Each row has a class, written as a number after it.
[ 503  -15 -125  264  116 -309   73   82  306   -4 -100  140  101   83
  105  -90   21   36  126 -180  179 -106  -74  249   32 -163    7 -151
  -95 -103   97 -257   43  -20 -140   49] => 0
[-132  256  -15  -35 -156  -98  298  -23  -50  309  -52   60  -60    8
 -121  -15   67 -164   24 -177 -109  -29   59   12   23 -172  204 -153
 -274 -215  -50  101   66  167  224   55] => 1
[ 246   19  -97    8  116  -93 -410 -448  316  188  -22  324 -263  225
  135 -204   51  -37 -375   13  745  150  777  133  157  -71  427 -154
  128    4   98  376  244  -49 -334  -85] => 5
[-208  312  310   24  -68  -69  -16 -146 -302  362 -207 -162  111  190
  192  350  -35   47   34 -218   93 -120  -42 -196 -213  176  164 -250
  182  122  133   78 -199 -253  175   75] => 4
[-577  -95  132 -495 -172  -34  -23 -130 -336  704  -55 -121  241  719
  -55  271   13  212 -263  154  -45 -101  343 -249 -251  195  624   72
  116  333 -219  341   20   75  -92    1] => 1
[ -27  193  118   88   23 -112   34   60 -165  195 -120  -50  -64  -39
   76   30   61  -34  229 -197 -269  -28   -9  -57    5 -254  100 -264
   69   99 -109   47   46 -128   21 -269] => 3
[-198  617  274  -31 -120   -5 -106   16 -178  133  123 -119  -68  -76
 -134  234 -115  -47  179  -49 -240  146  -43  132   15   51  305  230
    7 -245   24 -172  204  128  214 -257] => 6
[ 451  285  -50   -8 -245  -73 -315  126 -175  533 -217 -420   42  431
  153 -233  110  -66  227  133  159   20  304 -116  214  203  -28  184
   27   88 -365  -67  260  272 -289 -367] => 4
[ 275   84    2   -6  -37 -362  -48   89  -20  -66   85  -68  -91  207
   58  -35  -83 -123   91 -189 -265 -127   62   30  162 -293   -5  -68
  -31   62 -107  -50  105   51   76 -309] => 8
[ 411   63  207 -133  394 -164 -248  418  349 -204  204  -20   24   42
 -225 -318 -147   29  181   40 -417  131  227  316  -44 -318  495  273
   60  478  196 -899  437 -126 -400   17] => 6
[ -24  349  262   45  -13 -182   85  -27  -15   62  -44   39  181 -148
   14  -22  -65  -29   79 -258 -160   22  128 -150   69 -193   51 -155
 -186  -95    6   20  -24  -66  126 -125] => 6
[ 198  212   21  -42  -17  -74 -117  145  130 -127  107   14   88   55
  -93 -216  -17 -317  176 -172 -236  278   -4  318   59 -167  185  247
   80  141  -12 -307  414   95 -203 -282] => 6
[ 464  -97  -54 -245 -110  -19  300  229   80  381 -176   91 -137  127
   91 -133 -145  133  184  195   43  -87  194 -145  300   72   24    5
  -86 -174  -97  -62 -123   96   74   -1] => 9
[ 149   22   69  177  -88 -446   -9  477   80  260  -56  -40   86  156
  -31  188  -36  155 -212  148 -182 -104  402   15  220  341  199  -66
   73  277 -101 -283 -284  177  118 -135] => 4
[ 153  197   25   22 -134  -59   31  176   86  -18  -40  -29  174    8
  -73 -124   20  -10  158    4  -20  -47  152   41  182  -42 -106  129
 -182  219 -136 -304   64  250 -125 -271] => 8
[-252 -386  249 -633  233  -76  255  399  104  -37  -74  280 -111  220
 -239  387 -104  181  182 -199  195  -57  -20 -140  -45  359  836 -158
   85   38   91 -205 -302 -352 -236  571] => 7
[  35    8   76  162   36  205  229  119  478 -546  479    8  356 -275
 -200 -252  -19   76  148  -19  221   89  -54 -268 -345 -322  -24  186
 -430  -41  371 -473  -47   37  207  748] => 10
[ 141  213  149  -36 -237  -78  234  245 -247  110 -113 -118  189   42
   84 -179   64   40   36 -206 -385 -186   69 -140  -48 -160   66   41
 -267  179 -295 -274 -186   -8   67 -143] => 0
[-177  101  325   90  118 -121  275 -113  -50  310  177  119  300   13
 -100  245 -183  -70  -43 -152 -289  -75 -272   42   36 -303   56 -137
    4  -85  326 -187  146 -122  152  111] => 6
[ 399  138 -169 -249  124 -457 -164  192  352 -206  -23  138   41  156
  -92 -383  -33 -144  213 -259 -217  270  432  231  214  -59  202   79
 -132  101  -59  -53  189  166 -139 -179] => 8
[ 250   -7 -231  -19  -92 -388  238  255  280  216   27  -90  118  180
  -30 -186   20  -64  -85   -4  -74  -13  151   16 -267  -63   41   20
    9  417  -98 -294  -94  199 -147 -215] => 2
[ 271  273  304 -281 -247  -50  523 -471  -51   66  -71 -252  390  318
   88  -28  101 -193  -79 -657   40 -259 -459  115  198 -376 -320  254
 -654 -359  353 -375  -41  296  313  109] => 2
[ 116  136   36  307   93  131   47  124  177 -221 -116  152  321 -149
   28  -25  144  120   45    8   49  200   71   44 -195 -361   27   89
 -180  -49  127 -402  -52 -183  -59  221] => 5
[-129  165   20   92 -168 -104 -127  130 -214  367 -281 -275  122  189
   93  316  -15   74  409   79 -172 -189 -352 -339  149 -168  -62 -412
  249    9 -114   74   44 -168   12 -303] => 6
[ 174   32  162  -88  -15   69   96 -158  -81 -108   34 -107  -37  219
  201   33  -19 -197   40 -324  116  -51  -32  234   43  -69   18  -17
  141  179   55    0  103   43  140  -93] => 5
[ -99  115  248 -244  221 -339  301  -22   31  272   54  122  298  -52
  -33  198  -76  118   -5 -212 -312  113    6 -172   61   92  140  199
  134  264  281 -424 -227  -81   34  -23] => 1
[ 807  -12  205  186  -82  -69   43  303  -22  223 -112 -195 -114  443
  232  -12    6  250 -106   51  472 -258  -15   23  325  451   27   47
   67 -165 -214  -72 -320   18  143  191] => 0
[ -65  165  -27 -301 -155  119  -78  411   36  107   24 -109  108   42
  -77 -108   40  210   73  173 -306  191  621   26   89 -144  653  176
 -102  145 -205 -374  107  227   88  -79] => 10
[-211  192   64 -139    8 -224 -239  -42   34 -100  175 -120  -39 -116
  -77   29   11 -215  310 -380 -145   96  180    8 -113 -274  563 -180
 -100  -69   70  -98  309  -21 -120 -214] => 2
[ -85 -246  130  217  266 -276  -41   58  210  -54  331  539 -337 -144
  -43  260 -362 -208  383   -2  281 -104  354 -335   60  353  143 -347
  664  624  340  175   30 -338   37   90] => 6
[ 436  -33 -115  136  -11 -204  110  217  133   59 -134  164   31   32
   70 -165  -25 -134   -1    3  121  -44   46  188  186   36 -192  -13
  -95 -114  -75 -273  -36   22 -193 -124] => 9
[ 197  163  -61    1  -32 -274 -240  185  209  112  461    2   23  223
  -85   29 -245 -153  -77  228 -118  326  248  115 -146  -31  286  343
  119  -71  226 -363  249  128  -16 -101] => 7
[ 114   31  111   55 -109  -11  160  380   58   26   -1  -21   -8  259
    4  135   36  215   64  126  107 -156   72  101  147  -34   99  -73
  -13  147 -111 -227 -200   40  248   18] => 7
[ 187 -166  -93 -163 -194  195  183  448 -196  178  -51 -372   51  492
   96    6  146   -6   24  219   45 -142   23  113  -82 -159  -37   95
   19  368 -200 -447 -107  121    8 -129] => 7
[ 673  469  282 -509  109 -512 -399  -27  454 -106   -1 -203 -298  550
  265   21 -410  -46   54   72  -89  373   43 -282  432 -267   21  -31
  387 -341   33  516  175  102  238 -502] => 10
[ 231   21   12 -123   80 -133  130  152  212  124  138  112 -161  -21
  -54  -91 -122 -147  177   -4  -48  134   43  128  153  -57  103   55
  208  163  -58 -142  229  151 -174 -255] => 4
[ 287  -99 -169  179  -31 -255 -128  585  133   29  148 -265 -153  197
  -44 -127   53   26  -78  353   14  -57  465  158  -31  -66  101  -11
    9  220  -76 -428  -90  137  121  -51] => 6
[  83  -63   -6 -167   11 -299   42  -47 -141  -23   20  -32  -97   24
  -25 -132 -109  -47  -26 -220 -359 -136  -27 -142   15   19  -96  -79
 -104   -1  -60  198 -121  -95   78 -119] => 6
[ 227  261 -101 -178   43 -456   29  -98   51  144 -128 -154 -309  -35
  106 -246  -46   27  397 -284 -157 -107   99  -76  -52 -178  -21 -213
  -66  -22 -112  124   72   -2   32 -228] => 8
[ 297  112  -85 -243 -156 -109  156   50   74  326  -78  -30   14  215
   -1 -247 -112 -300  -91  -51 -212   51   80  -24  137 -176  -42   98
  -32   98 -202  -46  263  309 -220 -320] => 3
[-231 -543 -337 -288 -133 -318   89  412   87  205 -153  265 -198 -136
   79 -202   34  358  -48  359 -372  -55  554  -93  140  235  235   29
  342  423 -271 -206 -328 -159   -1  -14] => 9
[-435  166    2 -196 -198  113   90  109 -390  238  -91   -2  -53    8
  -72  197  146  -42  414 -127   -1  -67  -40 -215  293  167   91  -86
  109    7 -269   47  -83  -24  103  -69] => 4
[-500 -573  -54   -9 -386  626  236 -247   50 -385   44  -80   -8  153
   47  -38  258 -212   -4  215  368 -205 -393  176 -572 -738 -263   22
 -265   49  283  -81  258   22   12  366] => 10
[  16    4  114 -144 -165 -181  157  -44 -164  423  124  -64  -10  195
   69  125   -2  -73  -63   -5 -300  134   13 -278  265 -155   97   22
  129 -174   61  131  -79    0  237 -152] => 5
[ 133 -200 -184 -261 -107 -135  -37  200 -189  294   29 -215   42  366
   72  -13  -60   96 -113  127 -263 -109  114 -135  -64  -21   44   19
  136  342  -68 -189 -228  -14  -47 -241] => 3
[  17   97  165   -5  -31 -157   73   22  -39  142   42  -90  -14   14
   35  -61   10   27  -50 -138 -111  -30   87  -81  -38  -38  161 -154
  -62  -24  -34   80  -51  -28   99    2] => 10
[ 349  485  460  -68   88 -194   16 -111  240  159  251    5   94   29
   58  -77 -241  116  100 -187  176   -7    5 -187  139 -121   99  212
  100  167   85 -430   97   13 -171 -213] => 3
[-131  244  138 -132  -79 -193   68 -115  -73   51  -21  -69 -214  -54
   43  -60   13   43  -60 -187 -254  -69  132  -90 -233 -290  365 -122
 -211 -144 -150  210   27  -35   96 -207] => 9
[-245 -246  268 -383   90  -26  202   96 -520  321 -115  -12   39  226
   50   38   69  189   80  -69  -42 -171  356 -194  406  797   24  276
   66  -25 -476  277 -207   40  154  286] => 9
[ 123  -95 -108  -74    0 -110    5  190  100   63   70  -25   72  -32
  -90  -67  -54 -116  167   65 -116   37  122  -65    7  106  -21   81
   53  296   79 -297   22   90 -165 -170] => 2
[  31  129  101  121  157  -96    5  216  262   58   38    3  373  205
 -129   53    5  515  192  150  -85 -142  -57  228  106  -62   86 -115
   68  561   12 -281  -76   69   62 -158] => 1
[ 279    4  -82   84 -163  -78  -11  269  -46    3   40 -249  131  330
   76  -92  130  109   53   91  -27  -69  -64  155  -41 -187 -105  103
 -102   56 -181 -282  -68  109   -2 -224] => 10
[-136  111  -39 -235  -64  158   65 -112 -108  -30 -191 -106  215  -45
  100   58  -45   29  162 -176   58   -2  -75 -278  -29   28  -83 -111
 -151 -175  -33  125  -78  -41   86  152] => 7
[ 149 -125  -29  -46  120 -248  -90  160   40  119   36  102  -73  233
  -62    3    9 -232 -211    2    0  214  241   15   73  234  176  102
  168    9   -1   63   23   -8 -139   95] => 4
[ 409   60   49  -36   64 -129  112 -104  233  578  130   85  -25  346
   68   34 -211   -6 -388  194  317   -7  375   -3  272   67  202  146
  145 -154   97  -89  255  288   29  186] => 10
[ 158  231  121    5  -30  -20  -77 -323   49  134   61 -113  328  163
   20 -233   67 -143   71 -215   73  132  -46  -90   32 -143  -92  232
 -120   27   92    2  324  104 -194  -24] => 8
[ 317 -258  237   10   63  464   99  264  -72  -60  120   31 -401  -54
   85   56  -62  226  234  156  274 -120  -67  379   91  168  195  -60
  251  277  157 -299 -138 -226  125   13] => 7
[  43   83    6   -3   24  -67 -126  185 -210  -67  242 -158 -222  235
  -23  -41   -1 -108  183  -60   60 -144   73  209   23  -20  -12 -177
   -1  112  -93  -35    5  -51  157 -122] => 7
[ 374  -38 -420 -166   -6 -308   -6   12  226 -363   58   26 -225  120
  116 -358  -76 -362  302 -162  -72  215  121   10 -553 -322 -105  328
   46  194 -262   52  346  131 -363 -354] => 8
[ -93   20  -48  -52  106 -282  -61  -98    6  236  138   50 -109   56
  -14   42  -15   49   98 -178  -83  -27  196   28  -85 -143  332 -171
   32    4  245  -92    9 -131   73   60] => 3
[  -3  179  179  105   36  213  -91  240 -173 -171  -42 -109 -154  130
  127  116   66   77  192   24  366  -39  102  135   -1   29   69  -86
  202   56 -358   84  -34 -105  147   -2] => 8
[ -34   48 -158 -161  -88   38  302   12 -141    1  -66   80  116   91
  -48   12   42 -136  173 -348 -155 -131 -185  138 -302 -339  145 -336
 -328   42  226  -88 -208 -122  111   -8] => 0
[ 108  118  -27  177    4  -51 -153   82   45   53   66  -61   56  -34
   16  -37  -21  -41    0   58   55   25   99   -8  -82  -26   17    5
   89  199  -16 -218   87   -1 -170 -130] => 4
[ -24   82    7 -107   16  -80 -118  -94 -145 -125   33  -81 -135  -67
   41   -1    4  -47    5 -271   16  -84  124  -59  -69    7  166  -92
 -183 -118   66  -58  -68 -137   31   45] => 7
[ 328  -90 -324 -288 -272  567  235 -513 -297 -294  125  -92  310  540
  175 -100  -74 -261    9 -395   60 -330 -424  262 -235 -550 -218  328
 -392   65  157 -174  257  178  120  -52] => 9
[ 143  -30 -148  -13 -135 -168  -68  437  -47 -183  -67 -111   -8  314
   -2    5   46  -90   25   24  -61    0   62  122 -136   30  -27   64
  -67   29 -227 -174 -191   56   12  -83] => 3
[ 197  102  338  185 -100 -441   39  397   17  383  -68 -257  107  414
  117  256   61  235  -76  170   21 -180   31  127  308  118   33    6
  141   84 -118 -399 -200  122  183 -176] => 1
[ -53  174   27  -98 -115  -41  128 -137  -93 -259  -40   95   10 -146
   85 -146  -93 -133  223 -407  -62 -153  -79  -67 -165 -166  -15 -142
 -310 -213  -17   30  -34 -166  138  121] => 9
[ 371  182  130  -42   23 -201  109   92  159  217  104  -62   93  118
   -9 -255 -117 -192   31  -81   -2   58   61   10  102  -21 -140  152
  -41   75  -29 -259  162  199 -171 -100] => 3
[ 233  -23  332   35 -102 -123   92  373 -118  198   -8   85 -127  243
   34   36  -42  220  241  -39  123 -278   54   26  534  311   43 -118
  123   81 -234 -124 -268  -95  193   38] => 3
[ 330  310 -166  230  -18  -51  -68 -100   46  183  -59 -252  604  415
  257 -427  102  -18  -49  -83  234   18  -72  290 -139 -227 -504  192
  -47  110 -233 -328  287   68 -145   86] => 7
[ 223   -7    7 -260   -1 -207   57   82  -28   33  104 -167 -157  158
  100 -120  -90  -18   77 -187 -142 -136   79  -55    4 -293  149 -139
  -88   32  -55 -136   10  -62   36 -122] => 7
[ 270   -4  -35 -121   80 -160  -14   36  228 -138  300  167 -118   65
  -28 -204  -99 -189  163 -216  225   25  309   53   74    8  224  145
  129  287  -61 -200  195   65 -160  -98] => 2
[ 123  197  116   69  103   -7  -42  -43  177   30  210  -88   -1 -177
   51 -213 -130 -114  144   31 -149  135  171 -127   30 -165  -85   10
  224  396    0   13  317  135   12 -220] => 4
[ 309   57  -40   46   46 -182   59  300  219  100   43 -141  220    2
   -1 -101  -56   93  153  128 -227  201   64  -69  -72    0   22  158
   83  177  -50 -328   19  125 -144 -130] => 5
[  65  300   64   77  -74   -5  -32   71 -110  -12 -389  -27 -172  -78
   82 -172   42 -215  121 -198  -38 -149   41   93  110 -101   21 -362
 -212 -277 -243  146  157  -89   48   61] => 9
